Here is a tiny trained network, its code and every weight. The questions are about switching its units off for an input and a target symbol, where a switched-off unit gives its printed mean instead of its output.

import numpy as np


def w(rows, s, z=0):
    codes = np.array(rows[::2]) - 128.0
    scale = np.full(codes.shape[1], s)
    scale[-1] = z or s
    return codes * scale


def f(y):
    return y / 2 * (1 + np.tanh(0.7978845608 * (y + 0.044715 * y**3)))


def softmax(a):
    e = np.exp(a - a.max(-1, keepdims=True))
    return e / e.sum(-1, keepdims=True)


def log_softmax(a):
    a = a - a.max(-1, keepdims=True)
    return a - np.log(np.exp(a).sum(-1, keepdims=True))


def net(x, mask):
    ids = ['ΓΔΞΣΦΨβεζηθμπτω'.index(c) for c in x.split()]
    T = len(ids)
    res = E[ids] + P[:T]
    u = 0
    for l in range(2):
        q, k, v = (res @ M[l].T for M in (Q, K, V))
        z = softmax(np.where(np.tri(T) > 0, q @ k.T / 3**0.5, -1e9)) @ v
        res = res + np.where(mask[u], z, O[l][:, -1]) @ O[l][:, :-1]
        u += 1
        y = f(res @ A[l][:, :-1].T + A[l][:, -1])
        res = res + np.where(mask[u : u + 12], y, B[l][:, -1]) @ B[l][:, :-1]
        u += 12
    return log_softmax(res[-1] @ U[:, :-1].T + U[:, -1])


Q, K, V, O, A, B = {}, {}, {}, {}, {}, {}
E = w([
[88,41,123],'Γ',
[60,2,130],'Δ',
[123,168,85],'Ξ',
[99,58,146],'Σ',
[142,120,86],'Φ',
[127,136,196],'Ψ',
[170,169,100],'β',
[123,172,189],'ε',
[218,171,125],'ζ',
[138,88,171],'η',
[126,36,64],'θ',
[236,110,130],'μ',
[173,78,159],'π',
[90,160,245],'τ',
[200,211,223],'ω',
],0.02)
P = w([
[62,188,108],'0',
[81,135,132],'1',
[107,79,144],'2',
[139,27,161],'3',
[151,2,172],'4',
[110,23,163],'5',
],0.0086)
Q[0] = w([
[62,130,147],'0.h0',
[20,118,1],'0.h0',
[60,220,149],'0.h0',
],0.0096)
K[0] = w([
[93,87,254],'0.h0',
[111,125,91],'0.h0',
[16,200,143],'0.h0',
],0.0082)
V[0] = w([
[123,201,2],'0.h0',
[97,141,171],'0.h0',
[114,159,173],'0.h0',
],0.0095)
O[0] = w([
[126,85,148,3],'0.h0',
[254,167,253,142],'0.h0',
[76,109,78,130],'0.h0',
],0.0085,0.0073)
A[0] = w([
[114,76,91,4],'0.n0',
[100,97,176,129],'0.n1',
[5,20,161,35],'0.n2',
[152,154,173,59],'0.n3',
[117,24,111,106],'0.n4',
[8,120,132,121],'0.n5',
[163,145,53,250],'0.n6',
[27,118,68,46],'0.n7',
[129,92,108,44],'0.n8',
[89,36,50,138],'0.n9',
[92,132,121,172],'0.n10',
[184,166,46,227],'0.n11',
],0.011,0.004)
B[0] = w([
[121,193,198,145],'0.n0',
[96,99,134,172],'0.n1',
[96,167,116,255],'0.n2',
[129,161,156,153],'0.n3',
[160,55,134,231],'0.n4',
[131,116,67,168],'0.n5',
[254,75,107,153],'0.n6',
[177,175,132,150],'0.n7',
[86,165,212,133],'0.n8',
[183,129,115,235],'0.n9',
[185,82,116,139],'0.n10',
[176,86,53,151],'0.n11',
],0.0074,0.0082)
Q[1] = w([
[123,109,97],'1.h0',
[106,94,173],'1.h0',
[63,2,206],'1.h0',
],0.012)
K[1] = w([
[141,123,82],'1.h0',
[167,212,156],'1.h0',
[192,31,254],'1.h0',
],0.0068)
V[1] = w([
[243,186,1],'1.h0',
[109,102,239],'1.h0',
[240,248,212],'1.h0',
],0.0085)
O[1] = w([
[254,72,170,210],'1.h0',
[91,119,143,210],'1.h0',
[131,6,137,253],'1.h0',
],0.0083,0.0021)
A[1] = w([
[127,131,170,254],'1.n0',
[91,167,76,79],'1.n1',
[41,73,132,193],'1.n2',
[80,105,180,51],'1.n3',
[161,101,168,130],'1.n4',
[33,124,141,224],'1.n5',
[159,195,183,100],'1.n6',
[222,107,191,34],'1.n7',
[137,181,228,84],'1.n8',
[168,145,11,114],'1.n9',
[156,185,29,142],'1.n10',
[119,121,147,194],'1.n11',
],0.012,0.0087)
B[1] = w([
[201,117,96,211],'1.n0',
[74,185,61,136],'1.n1',
[124,179,219,239],'1.n2',
[2,78,67,159],'1.n3',
[99,224,90,203],'1.n4',
[171,200,78,230],'1.n5',
[75,64,120,142],'1.n6',
[59,128,115,250],'1.n7',
[92,34,138,161],'1.n8',
[67,98,102,193],'1.n9',
[110,61,82,167],'1.n10',
[174,125,143,169],'1.n11',
],0.0077,0.013)
U = w([
[133,77,37,157],'Γ',
[206,96,93,166],'Δ',
[34,97,88,38],'Ξ',
[178,142,106,148],'Σ',
[251,139,143,185],'Φ',
[116,28,167,155],'Ψ',
[164,159,120,152],'β',
[122,118,99,51],'ε',
[202,128,122,94],'ζ',
[159,139,107,130],'η',
[72,127,48,2],'θ',
[233,120,130,152],'μ',
[124,139,120,132],'π',
[109,121,99,66],'τ',
[139,181,78,123],'ω',
],0.013,0.0071)

Each question gives the input, a string of symbols that net reads in full, and the target symbol t.
The units are the heads (3 rows each of Q, K, V and O) and the neurons (one row each of A and B). Each row of codes is followed by its name. A weight is (code - 128) times the scale printed after its matrix; where a second scale follows, it is the last column's (O, A, B and U).
mask holds one flag per unit, layer by layer, with each layer's heads first. A switched-off unit (its flag False) gives its mean, the last column of its rows in O or B, instead of its output. The means were averaged over made-up inputs and are rounded, as every weight is.
A unit's drop is (log p(t) with every unit on - log p(t) with that unit switched off) / (log p(t) with every unit on - log p(t) with every unit switched off).
The circuit of an input: a set's keep is (log p(t) with only the set's units on - log p(t) with every unit switched off) / (log p(t) with every unit on - log p(t) with every unit switched off). Starting from the 12 units with the biggest drops (on a tie, the unit counted first), units are removed one at a time, each time the one whose removal leaves the highest keep (on an exact tie, the one counted first), for as long as the keep stays at least 0.8.
units of the circuit, in order: the units of the circuit, biggest drop first
most important unit: the unit with the biggest drop
k most important neurons: the k neurons with the biggest drops, biggest first
k most important neurons of layer l: the k neurons of layer l with the biggest drops, biggest first
drop of u: that unit's drop, to one decimal
input ε Δ β Δ Ψ τ, target Ξ: 3 most important neurons : 1.n3; 1.n8; 0.n9
input ζ ω Σ θ Σ π, target Φ: 2 most important neurons of layer 1 : 1.n9; 1.n3
input Σ β Δ Ξ, target Γ: most important unit : 1.n2
input θ ω Γ ω η, target Ψ: 2 most important neurons : 0.n2; 1.n3
input μ Σ β Σ Δ Σ, target ω: units of the circuit, in order : 1.h0; 1.n5
input Δ β Φ ω Ψ, target Ψ: 4 most important neurons of layer 0 : 0.n2; 0.n3; 0.n5; 0.n1
input θ Ξ ε ω, target Ψ: 2 most important neurons of layer 1 : 1.n8; 1.n6
input Γ θ Σ τ Δ, target Ξ: 3 most important neurons : 0.n2; 1.n3; 1.n5
input η Φ Φ ω π, target Ψ: 2 most important neurons of layer 1 : 1.n5; 1.n7
input Γ Δ Σ ζ ω π, target Ψ: 2 most important neurons : 0.n2; 1.n5
input Δ Σ Φ, target Γ: 2 most important neurons of layer 0 : 0.n11; 0.n6
input θ η θ Φ π Σ, target Φ: 3 most important neurons of layer 1 : 1.n7; 1.n9; 1.n3
input Σ Δ π, target Φ: units of the circuit, in order : 1.n3; 1.n9
input Φ Σ ω ω β Γ, target Ψ: units of the circuit, in order : 1.h0
input Σ Σ τ Ψ Σ, target Ξ: 3 most important neurons : 1.n3; 0.n2; 0.n6
input π Δ θ Ξ β, target Γ: 2 most important neurons of layer 0 : 0.n11; 0.n6
input Ξ η ζ, target Γ: 3 most important neurons of layer 1 : 1.n7; 1.n9; 1.n2
input π ω Σ, target Ψ: 2 most important neurons : 0.n2; 1.n2
input ζ θ ε ω Ψ, target Ψ: 2 most important neurons of layer 1 : 1.n3; 1.n2
input Σ Σ Σ, target ω: most important unit : 1.h0
input Σ β τ, target Ξ: 2 most important neurons : 1.n3; 0.n9
input Δ τ Σ Σ, target Ξ: drop of 0.h0 : 2.0
input Σ ζ η τ Δ, target Ξ: drop of 0.n6 : 0.2
input ω Σ Ξ, target Γ: drop of 0.n10 : 0.0
input ε Φ Σ π ω, target Ψ: drop of 1.n6 : 0.1
